Below is a small trained network, with its code and all its weights. Each question gives an input and a target symbol and asks what happens when units are switched off, that is, made to give their printed mean instead of their output.

import numpy as np


def w(rows, s, z=0):
    codes = np.array(rows[::2]) - 128.0
    scale = np.full(codes.shape[1], s)
    scale[-1] = z or s
    return codes * scale


def f(y):
    return np.maximum(y, 0)


def softmax(a):
    e = np.exp(a - a.max(-1, keepdims=True))
    return e / e.sum(-1, keepdims=True)


def log_softmax(a):
    a = a - a.max(-1, keepdims=True)
    return a - np.log(np.exp(a).sum(-1, keepdims=True))


def net(x, mask):
    ids = ['ΠΦΨΩγεζηθλτ'.index(c) for c in x.split()]
    T = len(ids)
    res = E[ids] + P[:T]
    q, k, v = (res @ M[0].T for M in (Q, K, V))
    z = softmax(np.where(np.tri(T) > 0, q @ k.T / 2**0.5, -1e9)) @ v
    res = res + np.where(mask[0], z, O[0][:, -1]) @ O[0][:, :-1]
    y = f(res @ A[0][:, :-1].T + A[0][:, -1])
    res = res + np.where(mask[1:17], y, B[0][:, -1]) @ B[0][:, :-1]
    return log_softmax(res[-1] @ U[:, :-1].T + U[:, -1])


Q, K, V, O, A, B = {}, {}, {}, {}, {}, {}
E = w([
[234,181,173],'Π',
[199,168,185],'Φ',
[115,179,108],'Ψ',
[167,161,65],'Ω',
[121,187,103],'γ',
[96,129,212],'ε',
[91,77,147],'ζ',
[77,37,166],'η',
[249,40,167],'θ',
[235,93,74],'λ',
[144,174,165],'τ',
],0.018)
P = w([
[4,243,185],'0',
[125,186,158],'1',
[183,161,162],'2',
[202,131,174],'3',
[214,112,182],'4',
[228,86,199],'5',
],0.0034)
Q[0] = w([
[129,90,95],'h1',
[156,96,6],'h1',
],0.012)
K[0] = w([
[97,99,108],'h1',
[90,7,133],'h1',
],0.014)
V[0] = w([
[103,160,32],'h1',
[213,254,156],'h1',
],0.0075)
O[0] = w([
[221,254,128,84],'h1',
[103,177,211,254],'h1',
],0.0077,0.008)
A[0] = w([
[152,148,162,97],'n1',
[144,150,184,186],'n2',
[147,180,112,77],'n3',
[69,186,107,108],'n4',
[122,210,64,104],'n5',
[165,83,96,142],'n6',
[199,141,105,109],'n7',
[23,146,137,75],'n8',
[172,63,199,100],'n9',
[180,172,129,178],'n10',
[88,109,30,244],'n11',
[121,48,32,6],'n12',
[117,138,167,112],'n13',
[195,189,96,117],'n14',
[250,161,82,106],'n15',
[154,156,160,173],'n16',
],0.013,0.011)
B[0] = w([
[219,168,140,166],'n1',
[85,182,87,254],'n2',
[77,178,72,138],'n3',
[230,142,134,142],'n4',
[131,58,77,152],'n5',
[188,109,193,158],'n6',
[86,137,161,156],'n7',
[239,255,162,144],'n8',
[182,167,34,205],'n9',
[154,129,177,214],'n10',
[201,9,121,175],'n11',
[30,237,17,145],'n12',
[122,178,117,171],'n13',
[29,85,119,169],'n14',
[64,102,179,180],'n15',
[68,95,105,221],'n16',
],0.0084,0.013)
U = w([
[84,172,234,106],'Π',
[157,153,148,254],'Φ',
[160,165,83,95],'Ψ',
[2,114,116,147],'Ω',
[87,158,32,56],'γ',
[148,101,160,143],'ε',
[127,88,157,157],'ζ',
[117,113,43,127],'η',
[222,118,132,96],'θ',
[93,94,225,141],'λ',
[119,127,124,77],'τ',
],0.016,0.0064)

Each question gives the input, a string of symbols that net reads in full, and the target symbol t.
The units are the heads (2 rows each of Q, K, V and O) and the neurons (one row each of A and B). Each row of codes is followed by its name. A weight is (code - 128) times the scale printed after its matrix; where a second scale follows, it is the last column's (O, A, B and U).
mask holds one flag per unit, heads first, then neurons. A switched-off unit (its flag False) gives its mean, the last column of its rows in O or B, instead of its output. The means were averaged over made-up inputs and are rounded, as every weight is.
A unit's drop is (log p(t) with every unit on - log p(t) with that unit switched off) / (log p(t) with every unit on - log p(t) with every unit switched off).
The circuit of an input: a set's keep is (log p(t) with only the set's units on - log p(t) with every unit switched off) / (log p(t) with every unit on - log p(t) with every unit switched off). Starting from the 12 units with the biggest drops (on a tie, the unit counted first), units are removed one at a time, each time the one whose removal leaves the highest keep (on an exact tie, the one counted first), for as long as the keep stays at least 0.8.
circuit, biggest first: the units of the circuit, biggest drop first
unit that matters most: the unit with the biggest drop
k most important neurons: the k neurons with the biggest drops, biggest first
drop when u is switched off: that unit's drop, to one decimal
input Ω Ω Ω Φ, target Π: circuit, biggest first => (h1; n11; n15)
input γ Π Ψ, target Π: unit that matters most => n9
input Π θ Π η Φ η, target Φ: 2 most important neurons => (n8; n9)
input θ η η, target η: 3 most important neurons => (n12; n10; n9)
input Φ Φ Ψ, target Φ: circuit, biggest first => (n4; n8; h1)
input Π Ψ Π γ, target Π: circuit, biggest first => (h1; n9)
input η Π η, target Π: 3 most important neurons => (n8; n11; n5)
input ζ Π ζ λ, target ζ: 4 most important neurons => (n15; n6; n11; n2)
input Φ Ω Ω η λ, target η: drop when n6 is switched off => -0.1
input η Φ η Ω, target η: drop when n10 is switched off => 0.1
input η Φ γ λ, target η: drop when n11 is switched off => 0.8
